Here is a tiny trained network, its code and every weight. The questions are about switching its units off for an input and a class, where a switched-off unit gives its printed mean instead of its output.

import numpy as np


def w(rows, s, z=0):
    codes = np.array(rows[::2]) - 128.0
    scale = np.full(codes.shape[1], s)
    scale[-1] = z or s
    return codes * scale


def f(y):
    return y / 2 * (1 + np.tanh(0.7978845608 * (y + 0.044715 * y**3)))


def log_softmax(a):
    a = a - a.max(-1, keepdims=True)
    return a - np.log(np.exp(a).sum(-1, keepdims=True))


def net(x, mask):
    res = np.array(x, float).reshape(1, 8) / 4 @ E
    y = f(res @ A[0][:, :-1].T + A[0][:, -1])
    res = res + np.where(mask, y, B[0][:, -1]) @ B[0][:, :-1]
    return log_softmax(res[-1] @ U[:, :-1].T + U[:, -1])


A, B = {}, {}
E = w([
[136,175,78,194,165,87,242,100],'x0',
[188,59,132,130,168,65,123,21],'x1',
[121,133,231,196,118,196,88,41],'x2',
[145,164,68,159,167,94,69,87],'x3',
[186,253,153,72,148,127,90,162],'x4',
[131,125,127,205,152,107,119,139],'x5',
[122,117,125,57,190,72,103,114],'x6',
[84,141,54,63,178,194,137,148],'x7',
],0.0059)
A[0] = w([
[172,59,142,74,104,9,144,141,253],'N1',
[112,108,102,112,119,136,138,168,88],'N2',
[127,160,186,96,81,171,76,171,216],'N3',
[124,139,173,104,135,115,143,89,235],'N4',
[139,151,175,60,84,194,42,174,148],'N5',
[115,198,70,131,164,101,135,204,184],'N6',
[126,133,127,249,78,127,197,143,209],'N7',
[154,92,148,131,129,113,102,61,118],'N8',
[185,99,77,196,117,107,138,120,227],'N9',
[122,103,115,114,114,135,139,146,133],'N10',
[160,230,22,101,100,108,150,143,174],'N11',
[96,66,106,113,132,138,148,219,178],'N12',
[112,99,112,109,105,117,145,175,126],'N13',
[144,128,74,137,168,227,116,116,199],'N14',
],0.011,0.0037)
B[0] = w([
[106,169,64,97,37,127,133,125,243],'N1',
[119,111,136,113,169,103,109,99,144],'N2',
[135,87,85,142,54,145,164,120,241],'N3',
[160,126,49,153,122,151,109,119,184],'N4',
[123,85,140,175,34,160,173,140,255],'N5',
[108,148,104,69,98,92,114,101,215],'N6',
[113,63,143,124,9,156,123,158,227],'N7',
[179,204,68,135,132,131,154,141,189],'N8',
[118,127,110,91,60,163,170,128,200],'N9',
[112,151,166,110,117,108,106,135,142],'N10',
[133,179,65,81,104,101,122,112,226],'N11',
[81,168,191,74,124,76,103,153,202],'N12',
[110,132,141,111,152,101,116,116,157],'N13',
[167,149,116,112,128,83,138,135,177],'N14',
],0.013,0.0077)
U = w([
[163,142,144,208,231,138,80,78,56],'0',
[101,229,61,44,105,26,112,102,195],'1',
[79,78,246,155,221,88,72,157,1],'2',
[116,2,158,210,43,235,182,159,207],'3',
],0.0052,0.0025)

Each question gives the input, the list of numbers given to net, and the class t.
The units are the neurons (one row each of A and B). Each row of codes is followed by its name. A weight is (code - 128) times the scale printed after its matrix; where a second scale follows, it is the last column's (A, B and U).
mask holds one flag per neuron, in row order. A switched-off neuron (its flag False) gives its mean, the last column of its row in B, instead of its output. The means were averaged over made-up inputs and are rounded, as every weight is.
A unit's drop is (log p(t) with every unit on - log p(t) with that unit switched off) / (log p(t) with every unit on - log p(t) with every unit switched off).
The circuit of an input: a set's keep is (log p(t) with only the set's units on - log p(t) with every unit switched off) / (log p(t) with every unit on - log p(t) with every unit switched off). Starting from the 12 units with the biggest drops (on a tie, the unit counted first), units are removed one at a time, each time the one whose removal leaves the highest keep (on an exact tie, the one counted first), for as long as the keep stays at least 0.8.
circuit, biggest first: the units of the circuit, biggest drop first
top k neurons: the k neurons with the biggest drops, biggest first
drop when u is switched off: that unit's drop, to one decimal
input [-6,-5,-1,-2,8,4,8,4], class 3: top 2 neurons => (N5; N3)
input [-5,-8,-7,-7,-7,-1,4,-5], class 1: circuit, biggest first => (N12)
input [-2,1,1,-2,3,-3,2,8], class 3: top 2 neurons => (N5; N1)
input [-5,1,-2,4,-8,0,1,-7], class 1: top 2 neurons => (N5; N1)
input [-5,6,0,-5,1,-8,5,5], class 3: top 3 neurons => (N5; N11; N6)
input [-4,-4,1,2,6,-6,1,4], class 3: top 2 neurons => (N5; N3)
input [-6,5,6,6,8,7,8,5], class 3: circuit, biggest first => (N5; N11)
input [-1,4,6,-3,8,6,7,-1], class 3: top 3 neurons => (N11; N6; N12)
input [-1,-1,5,2,2,0,8,3], class 3: top 2 neurons => (N11; N12)
input [6,0,-4,-5,-3,2,-8,4], class 1: top 2 neurons => (N5; N12)
input [-5,-1,-5,-5,7,2,-2,-7], class 3: top 2 neurons => (N5; N3)
input [-8,-3,2,0,2,-5,2,-1], class 3: drop when N6 is switched off => 0.0
input [-8,-4,2,6,4,1,2,6], class 3: drop when N5 is switched off => 0.7
input [-4,0,0,-4,7,8,4,5], class 3: circuit, biggest first => (N5)
